[ -8   8  -1   2   6   3  -2   2   0   1  -1  -3   0   2  -2   4  -2  -2
  -2 -11   9  -1  19   8   0  -5  -5   4  -1   7   1] : 5
[-30  10  -3   3   0   5  -6  -1   0   2  -1  -5   8  12  -2   5   1  14
  -3 -10   7  -2  60  -9   2   4  -7   4  -7   4   2] : 0
[-13  -2  -3  -1  -1   3  -4   0  -2   1   1  -2  -2   3   0  -3   2   5
  -3  -2   4  -3  20   3   0   4   1   6  -2   4   1] : 6
[-24  -3  -2   1  -1   2   1  -3   0   2   2   0   0   4  -2   9   0  11
  -2  -4   3  -2  21 -18   5  -5  -4   4  -1   7   1] : 1
[16  2  0 -1  1  6 -1  3 -2  2  1 -2  5  3  1  2  0 -6 -2 -4  0  1 18 10
 -1  1 -1  3  4  9  2] : 11
[-25  -2  -2   1   2  -1   1  -3   0   1   1   2  -6  -2  -3   5  -1   4
  -2  -5   8  -2  -3  -7   4 -10  -2   3  -1   6   0] : 2
[ -7   3   1   2  -4   3   0  -1   0   0   1  -1   6   7   0   4   0   7
   1  -3  -3   2  39 -12   1   3  -5  -2  -2   0   1] : 3
[11 10  1  2  6  3 -3  4 -2 -1 -2 -3  4  2  0  0 -2 -7  2 -9  5  2 14 22
 -3 -1 -3  0  1  2  0] : 9
[ 6 12  3  4  2  1  0  3  2 -1 -3 -1  6  1  0  5 -4 -6  2 -8 -3  4 14 10
 -1 -3 -5 -5  0 -1  0] : 7
[-11   2  -2   1   1   5  -2   1  -1   2   1  -3   3   6  -2   6   0   5
  -3  -8   4  -1  17   3   3  -2  -4   4   0   8   2] : 3
[14  6  0  1  4  3 -6  4 -2  0 -2 -5  4  5  1 -6  0 -4 -1 -4  2 -1 23 18
 -5  7  1  3  0  3  2] : 12
[ 11   5   3   1   1  -2   3   0   1  -1  -2   2   1  -2   0   1  -2  -8
   2  -2  -2   3 -11   2   0  -4  -1  -5   2  -5  -1] : 9
[24  5  0  0  3  4 -3  6 -1  0 -1 -3  5  3  1 -1  0 -6 -1 -3  0  0 16 21
 -3  4  0  1  3  3  2] : 11
[-26  -2  -4   2   2   4  -4  -2  -1   3   1  -3  -4   6  -4   6   1  11
  -6  -9  11  -5  31  -6   4  -3  -5  10  -3   9   2] : 1
[-11   8  -1   3   6   2  -2   2   0   1  -1  -3   0   2  -2   5  -2   0
  -3 -14   9  -1  13   8   1  -8  -4   4   0   7   1] : 5
[-14   2  -3   0   1   4  -3   0  -3   2   0  -3  -1   6  -2   1   1   7
  -3  -5   6  -3  27   5   1   3  -1   6  -2   6   2] : 4
[-20   0  -1   1   2  -1  -2  -3   1   0   1   1  -6  -3  -3   3   0   2
  -1  -4   5  -1 -15  -8   3  -8  -1   2  -1   2  -1] : 2
[-6 -3 -1  0 -2  3  1 -1 -1  1  2  1  3  5  0  3  1  7 -2  2 -3  0 12 -8
  3  2 -1  3  0  3  1] : 5
[-13  -1  -2  -1  -1   2  -3   0  -2   1   1  -3  -1   4   0  -1   1   5
  -3  -2   3  -2  19   0   1   3   0   5  -1   5   1] : 6
[-2  6 -1  1  2  4  0  0 -1  1  0 -2  2  4 -1  5 -1  2 -2 -7  4  0 21 -1
  1 -1 -5  3  0  7  1] : 4
[-5  2 -2  1  4  1 -4  2 -1  1 -1 -3 -2  3 -1 -2  0  4 -2 -4  7 -3 12  8
 -1  1  0  4 -2  4  1] : 7
[-26  -3  -1   1   2   1   2  -3   1   2   2   1  -4   0  -4  11  -1   4
  -2  -6   6  -2 -12 -11   5 -13  -5   3   0   8   0] : 0
[-6 -5 -4 -1  1  1 -3  0 -2  2  2 -2 -2  3 -1  1  2  5 -3 -2  6 -3 18 -2
  2  1  0  7  0  9  1] : 5
[16  9  1  1  4  3 -5  6  0 -1 -3 -5  2  3  1 -5 -1 -7  0 -5  6  0 15 20
 -5  4  1 -1 -1  0  1] : 12
[ 4  8  0  2  1  6 -5  4 -1  1 -1 -5  7  9  1  2  0  1 -1 -6  2  1 41 11
 -2  5 -4  1 -1  3  2] : 10
[-17   3  -2   1   0   7  -2  -2   1   2   2  -2   3   6  -2   7   1   8
  -3  -6   4  -2  38  -6   4  -1  -5   6  -1   9   2] : 1
[ 1 11  1  3  4  1 -1  3  1 -1 -3 -2  3  0 -1  4 -3 -6  1 -8  3  3  9 13
 -2 -4 -4 -2  0  1  0] : 7
[ -5  13   0   4   6  -1  -4   3   1   0  -3  -5   0   1  -2   4  -3  -3
   0 -10   7   1  11  13  -4  -3  -3   0  -2   1   0] : 7
